Below are the code and all the weights of a small trained network. Each question names an input and a target symbol and asks about switching units off, where a switched-off unit gives its printed mean instead of its output.

import numpy as np


def w(rows, s, z=0):
    codes = np.array(rows[::2]) - 128.0
    scale = np.full(codes.shape[1], s)
    scale[-1] = z or s
    return codes * scale


def f(y):
    return y / 2 * (1 + np.tanh(0.7978845608 * (y + 0.044715 * y**3)))


def softmax(a):
    e = np.exp(a - a.max(-1, keepdims=True))
    return e / e.sum(-1, keepdims=True)


def log_softmax(a):
    a = a - a.max(-1, keepdims=True)
    return a - np.log(np.exp(a).sum(-1, keepdims=True))


def net(x, mask):
    ids = ['ΔΘΦζημξ'.index(c) for c in x.split()]
    T = len(ids)
    res = E[ids] + P[:T]
    r = res
    for j in range(2):
        rows = slice(3 * j, 3 * j + 3)
        q, k, v = (r @ M[0][rows].T for M in (Q, K, V))
        z = softmax(np.where(np.tri(T) > 0, q @ k.T / 3**0.5, -1e9)) @ v
        o = O[0][rows]
        res = res + np.where(mask[j], z, o[:, -1]) @ o[:, :-1]
    y = f(res @ A[0][:, :-1].T + A[0][:, -1])
    res = res + np.where(mask[2:10], y, B[0][:, -1]) @ B[0][:, :-1]
    return log_softmax(res[-1] @ U[:, :-1].T + U[:, -1])


Q, K, V, O, A, B = {}, {}, {}, {}, {}, {}
E = w([
[60,163,143,59,101,130],'Δ',
[101,207,161,81,152,100],'Θ',
[194,45,124,121,11,86],'Φ',
[158,196,26,214,161,188],'ζ',
[17,151,228,202,72,100],'η',
[105,85,74,215,136,12],'μ',
[223,60,177,115,194,120],'ξ',
],0.011)
P = w([
[176,154,149,113,83,125],'0',
[163,160,140,97,89,103],'1',
[224,181,202,227,179,84],'2',
[113,73,115,140,114,217],'3',
[146,136,85,103,133,103],'4',
[198,179,157,231,208,72],'5',
[77,2,103,157,155,217],'6',
[135,110,48,92,180,100],'7',
[199,183,138,236,201,69],'8',
[84,40,101,151,128,209],'9',
[138,124,73,84,158,109],'10',
],0.0098)
Q[0] = w([
[103,53,146,128,89,229],'head 1',
[49,117,55,50,42,178],'head 1',
[211,98,100,89,127,122],'head 1',
[156,131,233,111,151,203],'head 2',
[129,162,102,129,199,220],'head 2',
[122,64,49,66,9,95],'head 2',
],0.013)
K[0] = w([
[162,147,182,232,68,137],'head 1',
[116,235,215,138,11,120],'head 1',
[182,140,95,96,113,105],'head 1',
[97,122,125,219,109,80],'head 2',
[134,139,5,249,179,142],'head 2',
[254,186,243,69,156,131],'head 2',
],0.01)
V[0] = w([
[31,236,88,196,82,101],'head 1',
[56,148,204,80,243,126],'head 1',
[137,175,152,59,112,171],'head 1',
[152,88,107,99,129,12],'head 2',
[107,93,168,202,107,48],'head 2',
[165,192,1,152,175,156],'head 2',
],0.0068)
O[0] = w([
[34,210,47,209,52,226,149],'head 1',
[108,243,168,88,75,28,223],'head 1',
[149,160,162,23,76,186,154],'head 1',
[150,103,18,123,110,65,129],'head 2',
[116,86,120,208,102,1,210],'head 2',
[229,147,87,152,222,230,250],'head 2',
],0.006,0.0012)
A[0] = w([
[59,69,124,187,72,189,31],'neuron 1',
[81,122,206,116,116,78,113],'neuron 2',
[43,107,47,35,61,196,100],'neuron 3',
[139,107,16,198,166,113,254],'neuron 4',
[166,19,138,117,80,156,133],'neuron 5',
[112,255,125,34,95,107,113],'neuron 6',
[9,159,161,115,115,133,124],'neuron 7',
[126,168,136,134,166,114,139],'neuron 8',
],0.0096,0.0031)
B[0] = w([
[175,202,122,75,130,79,167],'neuron 1',
[195,86,104,158,145,173,177],'neuron 2',
[128,2,128,106,151,158,200],'neuron 3',
[93,140,241,94,117,124,235],'neuron 4',
[111,169,68,168,84,151,166],'neuron 5',
[99,150,52,90,150,108,255],'neuron 6',
[158,113,104,210,213,108,207],'neuron 7',
[139,116,122,130,101,146,165],'neuron 8',
],0.0097,0.0073)
U = w([
[64,6,111,123,180,171,116],'Δ',
[133,223,77,71,124,79,98],'Θ',
[144,96,104,130,23,144,252],'Φ',
[132,149,155,115,121,222,177],'ζ',
[105,126,88,253,155,130,82],'η',
[29,111,201,118,91,82,170],'μ',
[245,71,164,65,152,84,39],'ξ',
],0.006,0.0033)

Each question gives the input, a string of symbols that net reads in full, and the target symbol t.
The units are the heads (3 rows each of Q, K, V and O) and the neurons (one row each of A and B). Each row of codes is followed by its name. A weight is (code - 128) times the scale printed after its matrix; where a second scale follows, it is the last column's (O, A, B and U).
mask holds one flag per unit, heads first, then neurons. A switched-off unit (its flag False) gives its mean, the last column of its rows in O or B, instead of its output. The means were averaged over made-up inputs and are rounded, as every weight is.
A unit's drop is (log p(t) with every unit on - log p(t) with that unit switched off) / (log p(t) with every unit on - log p(t) with every unit switched off).
The circuit of an input: a set's keep is (log p(t) with only the set's units on - log p(t) with every unit switched off) / (log p(t) with every unit on - log p(t) with every unit switched off). Starting from all 10 units, units are removed one at a time, each time the one whose removal leaves the highest keep (on an exact tie, the one counted first), for as long as the keep stays at least 0.8.
units of the circuit, in order: the units of the circuit, biggest drop first
unit that matters most: the unit with the biggest drop
top k neurons: the k neurons with the biggest drops, biggest first
which heads matter: for each layer, one digit per head in row order, 1 if its drop is at least 0.15 and else 0, layers parted by /
drop when u is switched off: that unit's drop, to one decimal
input Δ Θ μ, target μ: unit that matters most -> neuron 4
input Θ ξ Θ ζ ζ Θ Φ ξ Δ η η, target η: top 2 neurons -> neuron 7; neuron 4
input μ Θ Θ Θ Δ μ Φ ξ ξ ξ, target μ: units of the circuit, in order -> neuron 4; head 2; neuron 2; neuron 7
input η Δ Δ, target η: top 3 neurons -> neuron 7; neuron 2; neuron 4
input η Θ Φ η ζ ζ ξ, target ζ: units of the circuit, in order -> head 2; neuron 5; neuron 3; neuron 7
input ξ μ ζ η, target η: units of the circuit, in order -> neuron 7; head 1
input Θ Θ ζ, target ζ: units of the circuit, in order -> neuron 4; head 2; head 1
input Θ η Θ, target η: top 2 neurons -> neuron 2; neuron 7
input Δ Θ ξ Δ Θ ξ ζ ζ, target ζ: units of the circuit, in order -> head 2; neuron 4
input Φ Θ η η μ Φ, target μ: which heads matter -> 10
input η Θ Θ Φ Θ Θ μ Θ Δ, target μ: which heads matter -> 11
input Δ ζ μ Θ Δ Φ ζ Δ Δ μ μ, target μ: which heads matter -> 00
input Φ ξ Δ Θ Δ, target Δ: units of the circuit, in order -> neuron 3; head 2; neuron 1; head 1
input η Φ Θ Θ Δ ζ ζ ξ Δ, target ξ: top neuron -> neuron 5
input Δ Δ Δ Δ ξ Δ, target ξ: top 2 neurons -> neuron 2; neuron 5
input μ ξ μ ξ η η, target ξ: drop when neuron 2 is switched off -> 0.3
input Φ Φ ξ ζ Θ Θ, target ζ: drop when neuron 7 is switched off -> 0.1
input μ Δ ξ ζ Δ ξ ξ ζ μ, target ξ: drop when neuron 3 is switched off -> 0.0
